Below are the code and all the weights of a small trained network. Each question names an input and a class and asks about switching units off, where a switched-off unit gives its printed mean instead of its output.

import numpy as np


def w(rows, s, z=0):
    codes = np.array(rows[::2]) - 128.0
    scale = np.full(codes.shape[1], s)
    scale[-1] = z or s
    return codes * scale


def f(y):
    return y / 2 * (1 + np.tanh(0.7978845608 * (y + 0.044715 * y**3)))


def log_softmax(a):
    a = a - a.max(-1, keepdims=True)
    return a - np.log(np.exp(a).sum(-1, keepdims=True))


def net(x, mask):
    res = np.array(x, float).reshape(1, 4) / 4 @ E
    y = f(res @ A[0][:, :-1].T + A[0][:, -1])
    res = res + np.where(mask, y, B[0][:, -1]) @ B[0][:, :-1]
    return log_softmax(res[-1] @ U[:, :-1].T + U[:, -1])


A, B = {}, {}
E = w([
[81,33,64,138],'x0',
[106,22,219,36],'x1',
[2,224,114,47],'x2',
[53,151,221,214],'x3',
],0.0072)
A[0] = w([
[81,156,154,127,250],'N1',
[33,111,46,121,127],'N2',
[87,112,174,174,130],'N3',
[146,58,120,175,93],'N4',
[36,3,37,150,163],'N5',
[229,130,188,152,45],'N6',
[128,95,201,92,21],'N7',
[78,135,254,154,196],'N8',
[33,105,195,250,139],'N9',
[176,20,162,207,79],'N10',
[137,8,172,183,109],'N11',
[88,23,192,106,84],'N12',
[102,164,185,165,188],'N13',
[130,69,128,40,99],'N14',
[139,76,225,80,76],'N15',
[154,121,39,30,200],'N16',
[12,146,119,54,200],'N17',
[136,89,218,66,74],'N18',
[143,112,238,63,97],'N19',
[183,91,155,166,76],'N20',
[186,228,128,209,122],'N21',
[117,65,191,51,125],'N22',
[183,64,79,250,76],'N23',
[183,190,49,242,98],'N24',
],0.0094,0.002)
B[0] = w([
[146,45,198,110,168],'N1',
[61,102,182,108,179],'N2',
[191,114,86,69,170],'N3',
[115,203,205,110,189],'N4',
[172,90,215,247,231],'N5',
[118,148,202,19,188],'N6',
[109,199,122,157,166],'N7',
[180,49,154,116,220],'N8',
[253,44,14,77,240],'N9',
[65,96,153,32,255],'N10',
[141,138,187,137,244],'N11',
[50,103,61,163,223],'N12',
[156,80,110,126,175],'N13',
[73,72,103,143,183],'N14',
[130,195,48,157,203],'N15',
[221,34,159,155,204],'N16',
[184,222,215,55,212],'N17',
[70,193,29,163,193],'N18',
[81,110,92,206,194],'N19',
[71,198,196,62,184],'N20',
[125,134,101,174,212],'N21',
[134,206,54,235,207],'N22',
[69,137,147,88,243],'N23',
[77,233,112,169,238],'N24',
],0.0053,0.0081)
U = w([
[10,187,1,201,69],'0',
[54,167,225,68,64],'1',
[129,137,153,180,252],'2',
[218,95,47,129,97],'3',
],0.0099,0.0029)

Each question gives the input, the list of numbers given to net, and the class t.
The units are the neurons (one row each of A and B). Each row of codes is followed by its name. A weight is (code - 128) times the scale printed after its matrix; where a second scale follows, it is the last column's (A, B and U).
mask holds one flag per neuron, in row order. A switched-off neuron (its flag False) gives its mean, the last column of its row in B, instead of its output. The means were averaged over made-up inputs and are rounded, as every weight is.
A unit's drop is (log p(t) with every unit on - log p(t) with that unit switched off) / (log p(t) with every unit on - log p(t) with every unit switched off).
The circuit of an input: a set's keep is (log p(t) with only the set's units on - log p(t) with every unit switched off) / (log p(t) with every unit on - log p(t) with every unit switched off). Starting from the 12 units with the biggest drops (on a tie, the unit counted first), units are removed one at a time, each time the one whose removal leaves the highest keep (on an exact tie, the one counted first), for as long as the keep stays at least 0.8.
circuit, biggest first: the units of the circuit, biggest drop first
most important unit: the unit with the biggest drop
k most important neurons: the k neurons with the biggest drops, biggest first
drop of u: that unit's drop, to one decimal
input [-2,-2,-6,8], class 3: circuit, biggest first : [N9]
input [8,5,4,-6], class 2: circuit, biggest first : [N5, N16, N9]
input [7,-6,1,-2], class 2: circuit, biggest first : [N5, N12]
input [7,1,8,-5], class 1: 3 most important neurons : [N17, N2, N9]
input [8,-1,3,0], class 2: 2 most important neurons : [N5, N10]
input [-6,4,4,-1], class 2: circuit, biggest first : [N10, N20]
input [8,3,-3,-8], class 2: circuit, biggest first : [N5, N9]
input [4,7,-5,8], class 3: 4 most important neurons : [N9, N8, N3, N24]
input [4,2,-4,-2], class 1: circuit, biggest first : [N9, N10]
input [3,-2,4,-4], class 1: circuit, biggest first : [N22, N17]
input [-2,6,1,8], class 3: 2 most important neurons : [N9, N8]
input [7,-1,1,-5], class 2: 3 most important neurons : [N9, N5, N2]
input [-7,3,-7,5], class 1: 2 most important neurons : [N6, N20]
input [-3,-2,-5,5], class 1: most important unit : N6
input [8,8,-8,-5], class 0: 2 most important neurons : [N12, N22]
input [1,-8,-4,-7], class 0: 2 most important neurons : [N24, N9]
input [7,-5,-3,-2], class 2: 2 most important neurons : [N5, N12]
input [-6,7,4,8], class 3: 2 most important neurons : [N8, N9]
input [0,-5,8,-1], class 1: drop of N17 : 0.2
input [6,-4,4,3], class 2: drop of N10 : 0.1
input [7,1,-4,-3], class 2: drop of N12 : 0.0
input [-7,-8,-4,-6], class 0: circuit, biggest first : [N24]
input [8,-3,-4,-7], class 2: drop of N23 : 0.1
